Here is a tiny trained network, its code and every weight. The questions are about switching its units off for an input and a target symbol, where a switched-off unit gives its printed mean instead of its output.

import numpy as np


def w(rows, s, z=0):
    codes = np.array(rows[::2]) - 128.0
    scale = np.full(codes.shape[1], s)
    scale[-1] = z or s
    return codes * scale


def f(y):
    return np.maximum(y, 0)


def softmax(a):
    e = np.exp(a - a.max(-1, keepdims=True))
    return e / e.sum(-1, keepdims=True)


def log_softmax(a):
    a = a - a.max(-1, keepdims=True)
    return a - np.log(np.exp(a).sum(-1, keepdims=True))


def net(x, mask):
    ids = ['αβδεηξσψω'.index(c) for c in x.split()]
    T = len(ids)
    res = E[ids] + P[:T]
    r = res
    for j in range(3):
        rows = slice(3 * j, 3 * j + 3)
        q, k, v = (r @ M[0][rows].T for M in (Q, K, V))
        z = softmax(np.where(np.tri(T) > 0, q @ k.T / 3**0.5, -1e9)) @ v
        o = O[0][rows]
        res = res + np.where(mask[j], z, o[:, -1]) @ o[:, :-1]
    y = f(res @ A[0][:, :-1].T + A[0][:, -1])
    res = res + np.where(mask[3:27], y, B[0][:, -1]) @ B[0][:, :-1]
    return log_softmax(res[-1] @ U[:, :-1].T + U[:, -1])


Q, K, V, O, A, B = {}, {}, {}, {}, {}, {}
E = w([
[100,149,153,187,175,122,231,1,173,188],'α',
[141,153,75,57,61,92,173,139,103,78],'β',
[158,165,64,117,83,152,97,209,223,175],'δ',
[140,221,82,83,50,102,138,31,161,100],'ε',
[98,86,194,163,205,27,201,94,96,105],'η',
[152,95,185,141,5,174,111,154,47,102],'ξ',
[103,32,194,98,119,191,53,128,175,220],'σ',
[8,63,81,179,183,107,99,149,101,182],'ψ',
[184,81,89,232,183,149,162,109,155,122],'ω',
],0.0094)
P = w([
[119,212,209,162,58,24,100,166,253,125],'0',
[149,185,149,164,65,17,126,151,178,188],'1',
[133,184,138,150,94,58,152,136,140,189],'2',
[114,172,127,144,122,93,179,122,121,164],'3',
[127,145,111,132,138,114,184,101,117,154],'4',
[142,111,96,128,158,125,183,84,111,131],'5',
[140,87,84,125,171,152,186,73,98,115],'6',
[138,50,72,122,184,177,179,62,91,96],'7',
[147,14,66,105,197,189,190,57,83,79],'8',
[130,3,51,149,181,217,193,61,96,66],'9',
],0.0053)
Q[0] = w([
[87,84,187,222,240,62,192,47,71,113],'h1',
[66,109,139,38,171,104,61,207,128,121],'h1',
[195,177,139,95,56,165,82,167,94,88],'h1',
[114,65,103,228,202,106,253,2,170,142],'h2',
[189,97,101,214,152,96,215,80,137,113],'h2',
[133,200,99,66,112,168,75,112,142,103],'h2',
[184,162,78,86,93,144,76,119,230,111],'h3',
[89,76,126,178,211,120,169,124,84,151],'h3',
[176,99,225,117,44,152,35,201,113,178],'h3',
],0.0078)
K[0] = w([
[78,4,118,141,186,176,126,80,76,123],'h1',
[119,145,149,254,97,166,66,178,240,210],'h1',
[119,218,163,147,101,46,150,107,143,149],'h1',
[121,70,65,66,149,201,125,74,86,95],'h2',
[102,68,102,54,102,197,120,100,62,111],'h2',
[171,199,139,111,107,53,142,94,192,90],'h2',
[63,205,121,88,112,38,122,79,197,159],'h3',
[163,63,129,148,187,220,163,101,97,115],'h3',
[117,136,194,167,111,94,72,179,156,172],'h3',
],0.0079)
V[0] = w([
[55,75,14,129,109,184,30,228,154,254],'h1',
[223,189,112,110,53,199,160,51,158,137],'h1',
[129,152,74,129,103,51,167,175,42,16],'h1',
[19,137,116,124,198,80,104,133,209,220],'h2',
[192,67,243,133,156,181,49,117,116,164],'h2',
[123,44,229,123,78,194,65,105,82,112],'h2',
[108,172,123,162,48,128,79,151,84,120],'h3',
[111,171,173,52,51,94,105,121,92,128],'h3',
[208,89,27,200,153,154,132,207,94,100],'h3',
],0.005)
O[0] = w([
[227,122,134,154,94,138,120,52,1,147,30],'h1',
[143,182,176,99,85,211,115,173,159,144,111],'h1',
[12,101,86,79,136,78,97,122,151,228,98],'h1',
[95,62,156,133,63,91,116,123,122,51,255],'h2',
[152,190,133,120,152,87,138,183,136,70,37],'h2',
[207,186,130,91,180,89,140,223,106,146,33],'h2',
[158,110,160,120,169,159,137,125,63,202,83],'h3',
[156,61,65,150,174,209,194,151,63,166,110],'h3',
[76,201,132,97,139,86,64,33,110,182,20],'h3',
],0.0061,0.0021)
A[0] = w([
[186,73,184,93,39,170,126,191,83,70,215],'n1',
[119,82,180,123,122,146,131,166,178,130,177],'n2',
[130,217,91,128,121,66,72,108,143,127,178],'n3',
[171,154,129,213,161,203,184,111,135,110,182],'n4',
[175,144,130,181,208,78,146,90,20,134,144],'n5',
[202,125,73,59,104,192,135,113,62,179,242],'n6',
[171,223,128,110,112,60,136,92,116,94,208],'n7',
[125,102,95,150,255,90,176,148,140,119,116],'n8',
[131,131,163,138,195,101,86,72,81,215,204],'n9',
[112,114,150,91,91,121,119,136,133,155,248],'n10',
[164,232,104,141,222,108,173,128,157,195,241],'n11',
[153,165,103,67,105,107,115,206,174,90,126],'n12',
[165,113,141,148,110,238,122,113,170,143,254],'n13',
[183,106,117,125,107,163,186,184,143,56,248],'n14',
[138,83,124,89,82,141,140,162,138,137,220],'n15',
[132,110,138,71,72,117,145,134,136,135,213],'n16',
[164,96,81,181,124,168,162,68,73,152,225],'n17',
[223,151,140,143,130,203,94,142,87,132,179],'n18',
[154,147,109,71,121,134,101,252,201,108,64],'n19',
[111,68,104,173,157,87,143,57,92,86,76],'n20',
[144,117,168,159,116,164,98,129,153,169,247],'n21',
[87,115,160,117,171,137,78,126,172,216,177],'n22',
[167,189,126,121,101,81,152,80,89,62,211],'n23',
[99,207,111,117,135,85,63,91,135,139,156],'n24',
],0.0055,0.0016)
B[0] = w([
[53,163,91,69,126,82,89,51,113,165,225],'n1',
[84,162,130,109,132,100,97,109,130,89,201],'n2',
[35,200,215,64,64,80,56,97,82,131,148],'n3',
[237,153,98,167,169,180,205,173,221,132,198],'n4',
[240,92,180,134,71,194,134,223,77,161,198],'n5',
[113,129,44,129,189,148,178,85,164,28,197],'n6',
[124,199,222,94,43,101,68,155,34,98,169],'n7',
[108,97,154,145,161,53,138,166,137,172,234],'n8',
[117,125,140,72,75,221,80,142,83,168,176],'n9',
[97,159,104,96,106,122,110,110,102,93,189],'n10',
[89,188,169,3,141,71,107,212,94,207,183],'n11',
[70,138,202,108,40,108,62,96,60,179,157],'n12',
[134,170,100,86,149,196,142,120,122,92,243],'n13',
[121,182,93,115,141,159,159,128,117,30,224],'n14',
[94,137,113,102,115,132,118,99,99,91,205],'n15',
[89,153,107,93,114,166,90,102,84,115,194],'n16',
[189,97,97,135,116,230,149,130,130,168,227],'n17',
[115,122,49,129,182,93,177,108,179,92,169],'n18',
[29,126,234,108,42,42,42,47,47,155,160],'n19',
[126,69,139,191,101,125,112,94,117,155,254],'n20',
[102,162,96,74,128,160,122,89,124,107,195],'n21',
[29,222,179,31,54,78,53,87,37,113,173],'n22',
[145,166,200,112,32,106,63,133,21,99,186],'n23',
[38,254,162,25,77,138,54,59,100,43,143],'n24',
],0.0059,0.0036)
U = w([
[172,120,53,177,210,182,212,132,196,28,157],'α',
[137,138,32,85,159,171,183,93,128,141,255],'β',
[169,146,172,174,139,150,134,101,176,156,100],'δ',
[149,146,151,181,165,168,151,119,160,156,61],'ε',
[70,98,107,186,203,34,131,97,179,130,120],'η',
[150,137,159,54,174,124,132,220,110,212,104],'ξ',
[196,163,192,144,120,119,147,211,77,60,50],'σ',
[180,47,161,214,58,152,112,124,66,174,96],'ψ',
[58,191,183,43,36,128,3,84,41,99,129],'ω',
],0.006,0.0017)

Each question gives the input, a string of symbols that net reads in full, and the target symbol t.
The units are the heads (3 rows each of Q, K, V and O) and the neurons (one row each of A and B). Each row of codes is followed by its name. A weight is (code - 128) times the scale printed after its matrix; where a second scale follows, it is the last column's (O, A, B and U).
mask holds one flag per unit, heads first, then neurons. A switched-off unit (its flag False) gives its mean, the last column of its rows in O or B, instead of its output. The means were averaged over made-up inputs and are rounded, as every weight is.
A unit's drop is (log p(t) with every unit on - log p(t) with that unit switched off) / (log p(t) with every unit on - log p(t) with every unit switched off).
The circuit of an input: a set's keep is (log p(t) with only the set's units on - log p(t) with every unit switched off) / (log p(t) with every unit on - log p(t) with every unit switched off). Starting from the 12 units with the biggest drops (on a tie, the unit counted first), units are removed one at a time, each time the one whose removal leaves the highest keep (on an exact tie, the one counted first), for as long as the keep stays at least 0.8.
circuit, biggest first: the units of the circuit, biggest drop first
most important unit: the unit with the biggest drop
top k neurons: the k neurons with the biggest drops, biggest first
which heads matter: for each layer, one digit per head in row order, 1 if its drop is at least 0.15 and else 0, layers parted by /
drop when u is switched off: that unit's drop, to one decimal
input ε β ω ψ ε ω η δ ξ α, target ξ: circuit, biggest first => (h2, n11)
input ω α σ α α ε ξ ψ δ, target ω: which heads matter => 101
input η η ε α α, target α: circuit, biggest first => (h3, n4, h1)
input α η η ξ α ξ δ σ ξ ξ, target α: which heads matter => 010
input δ ω δ η η, target η: circuit, biggest first => (h1, n8)
input η η ω ε ε η β δ, target ω: circuit, biggest first => (h1, n19)
input δ α α ψ δ ξ δ, target α: which heads matter => 100
input β δ η β ω η σ η α, target η: circuit, biggest first => (h1, h3, n8)
input ψ ξ σ δ η ψ ω, target ψ: circuit, biggest first => (h1, n20, n5, n17)
input η η η δ σ ε ω η, target ω: circuit, biggest first => (h3, n24)
input β ψ η δ ε ω α ε ε, target α: which heads matter => 011
input ψ ξ η σ η α ε ψ ω, target ψ: most important unit => h3
input β ε β, target β: which heads matter => 011
input σ ψ α σ σ, target α: top neuron => (n18)
input β σ α σ η δ δ ω η α, target η: circuit, biggest first => (h1, h3)
input σ σ β δ σ δ ε σ, target α: which heads matter => 100
input ω σ η ψ ω σ ω, target σ: which heads matter => 111
input δ ε α α ξ ω, target ξ: which heads matter => 011
input ξ α ξ, target β: which heads matter => 001
input ω ω ω, target ω: which heads matter => 001
input ε η α ξ δ ξ α ψ ξ ξ, target α: top neuron => (n6)
input ξ η ξ σ α η σ, target β: which heads matter => 101
input ε δ ε δ ψ η σ ω ω, target ω: which heads matter => 011
input ε σ δ δ δ η η ψ, target ψ: drop when h1 is switched off => 0.9
